Below is a small trained network, with its code and all its weights. Each question gives an input and a target symbol and asks what happens when units are switched off, that is, made to give their printed mean instead of their output.

import numpy as np


def w(rows, s, z=0):
    codes = np.array(rows[::2]) - 128.0
    scale = np.full(codes.shape[1], s)
    scale[-1] = z or s
    return codes * scale


def f(y):
    return y / 2 * (1 + np.tanh(0.7978845608 * (y + 0.044715 * y**3)))


def softmax(a):
    e = np.exp(a - a.max(-1, keepdims=True))
    return e / e.sum(-1, keepdims=True)


def log_softmax(a):
    a = a - a.max(-1, keepdims=True)
    return a - np.log(np.exp(a).sum(-1, keepdims=True))


def net(x, mask):
    ids = ['ΓΛΞΠαβζθμσφ'.index(c) for c in x.split()]
    T = len(ids)
    res = E[ids] + P[:T]
    r = res
    for j in range(2):
        rows = slice(4 * j, 4 * j + 4)
        q, k, v = (r @ M[0][rows].T for M in (Q, K, V))
        z = softmax(np.where(np.tri(T) > 0, q @ k.T / 4**0.5, -1e9)) @ v
        o = O[0][rows]
        res = res + np.where(mask[j], z, o[:, -1]) @ o[:, :-1]
    y = f(res @ A[0][:, :-1].T + A[0][:, -1])
    res = res + np.where(mask[2:10], y, B[0][:, -1]) @ B[0][:, :-1]
    return log_softmax(res[-1] @ U[:, :-1].T + U[:, -1])


Q, K, V, O, A, B = {}, {}, {}, {}, {}, {}
E = w([
[113,30,80,142],'Γ',
[202,101,138,157],'Λ',
[170,93,169,103],'Ξ',
[160,138,222,198],'Π',
[196,129,44,73],'α',
[100,143,121,253],'β',
[101,20,161,141],'ζ',
[209,180,99,141],'θ',
[205,172,136,78],'μ',
[96,134,136,94],'σ',
[115,164,93,124],'φ',
],0.022)
P = w([
[190,240,151,147],'0',
[71,134,105,88],'1',
[75,102,16,20],'2',
[59,100,19,15],'3',
[105,139,23,25],'4',
[140,146,13,22],'5',
[133,130,21,3],'6',
[164,153,30,11],'7',
[188,179,37,4],'8',
[156,157,87,126],'9',
],0.0036)
Q[0] = w([
[11,199,18,159],'h1',
[96,131,102,109],'h1',
[125,91,134,108],'h1',
[51,132,119,117],'h1',
[101,88,82,88],'h2',
[164,151,96,69],'h2',
[163,83,109,131],'h2',
[75,87,188,213],'h2',
],0.011)
K[0] = w([
[208,116,171,72],'h1',
[223,142,153,17],'h1',
[52,179,133,112],'h1',
[84,118,171,1],'h1',
[149,146,147,209],'h2',
[47,223,68,207],'h2',
[209,126,182,213],'h2',
[157,96,166,43],'h2',
],0.0088)
V[0] = w([
[170,110,90,223],'h1',
[83,137,84,103],'h1',
[173,94,125,168],'h1',
[93,115,186,71],'h1',
[203,178,136,2],'h2',
[121,62,182,138],'h2',
[226,177,108,193],'h2',
[93,142,123,175],'h2',
],0.0098)
O[0] = w([
[181,146,3,110,255],'h1',
[75,78,121,182,51],'h1',
[197,40,146,166,196],'h1',
[121,204,183,138,64],'h1',
[160,162,116,58,119],'h2',
[142,95,136,22,165],'h2',
[145,166,137,152,233],'h2',
[79,170,189,181,123],'h2',
],0.0062,0.0072)
A[0] = w([
[136,173,188,4,109],'n1',
[134,136,136,171,105],'n2',
[106,123,41,76,128],'n3',
[88,164,83,162,254],'n4',
[174,127,72,89,231],'n5',
[145,97,207,156,223],'n6',
[169,105,161,86,88],'n7',
[152,138,158,117,197],'n8',
],0.012,0.0052)
B[0] = w([
[134,139,201,88,170],'n1',
[132,186,162,103,138],'n2',
[57,231,118,130,151],'n3',
[91,41,158,84,155],'n4',
[122,137,254,221,252],'n5',
[48,157,21,60,181],'n6',
[190,134,49,116,171],'n7',
[107,79,44,128,174],'n8',
],0.0084,0.012)
U = w([
[58,96,151,176,229],'Γ',
[174,99,74,157,146],'Λ',
[176,97,127,36,106],'Ξ',
[135,214,57,75,253],'Π',
[78,250,153,134,39],'α',
[103,134,109,148,30],'β',
[115,59,76,60,56],'ζ',
[121,217,127,153,21],'θ',
[150,217,161,81,4],'μ',
[62,187,162,50,92],'σ',
[53,203,133,123,94],'φ',
],0.011,0.007)

Each question gives the input, a string of symbols that net reads in full, and the target symbol t.
The units are the heads (4 rows each of Q, K, V and O) and the neurons (one row each of A and B). Each row of codes is followed by its name. A weight is (code - 128) times the scale printed after its matrix; where a second scale follows, it is the last column's (O, A, B and U).
mask holds one flag per unit, heads first, then neurons. A switched-off unit (its flag False) gives its mean, the last column of its rows in O or B, instead of its output. The means were averaged over made-up inputs and are rounded, as every weight is.
A unit's drop is (log p(t) with every unit on - log p(t) with that unit switched off) / (log p(t) with every unit on - log p(t) with every unit switched off).
The circuit of an input: a set's keep is (log p(t) with only the set's units on - log p(t) with every unit switched off) / (log p(t) with every unit on - log p(t) with every unit switched off). Starting from all 10 units, units are removed one at a time, each time the one whose removal leaves the highest keep (on an exact tie, the one counted first), for as long as the keep stays at least 0.8.
units of the circuit, in order: the units of the circuit, biggest drop first
unit that matters most: the unit with the biggest drop
k most important neurons: the k neurons with the biggest drops, biggest first
which heads matter: for each layer, one digit per head in row order, 1 if its drop is at least 0.15 and else 0, layers parted by /
drop when u is switched off: that unit's drop, to one decimal
input β σ φ, target Γ: unit that matters most : h2
input Π ζ ζ, target ζ: units of the circuit, in order : (n5 n6 h2)
input φ θ Π Π β Π, target Λ: which heads matter : 10
input Π β Π α Ξ, target Γ: which heads matter : 11
input Π β Γ α Π Λ α Π Π φ, target Γ: units of the circuit, in order : (n4 h2)
input μ Λ Γ Λ σ μ α, target α: units of the circuit, in order : (n5 n3)
input β Ξ Π Π θ, target Γ: 2 most important neurons : (n4 n7)
input Π θ Ξ Ξ α θ σ Ξ μ, target μ: 3 most important neurons : (n1 n5 n6)
input Λ ζ Π Π, target Π: 3 most important neurons : (n6 n5 n4)
input θ Π μ σ, target σ: 3 most important neurons : (n1 n5 n7)
input Π μ Γ, target Γ: 2 most important neurons : (n7 n6)
input Π ζ Ξ Π Λ Π Π Π μ, target μ: drop when h1 is switched off : 0.1
input Π ζ Ξ θ Π α, target α: drop when n5 is switched off : 0.3
input Ξ Ξ Π Π μ β Ξ, target Λ: unit that matters most : h2
input φ Π μ Λ Γ Λ Π Π σ, target σ: drop when h1 is switched off : 0.5
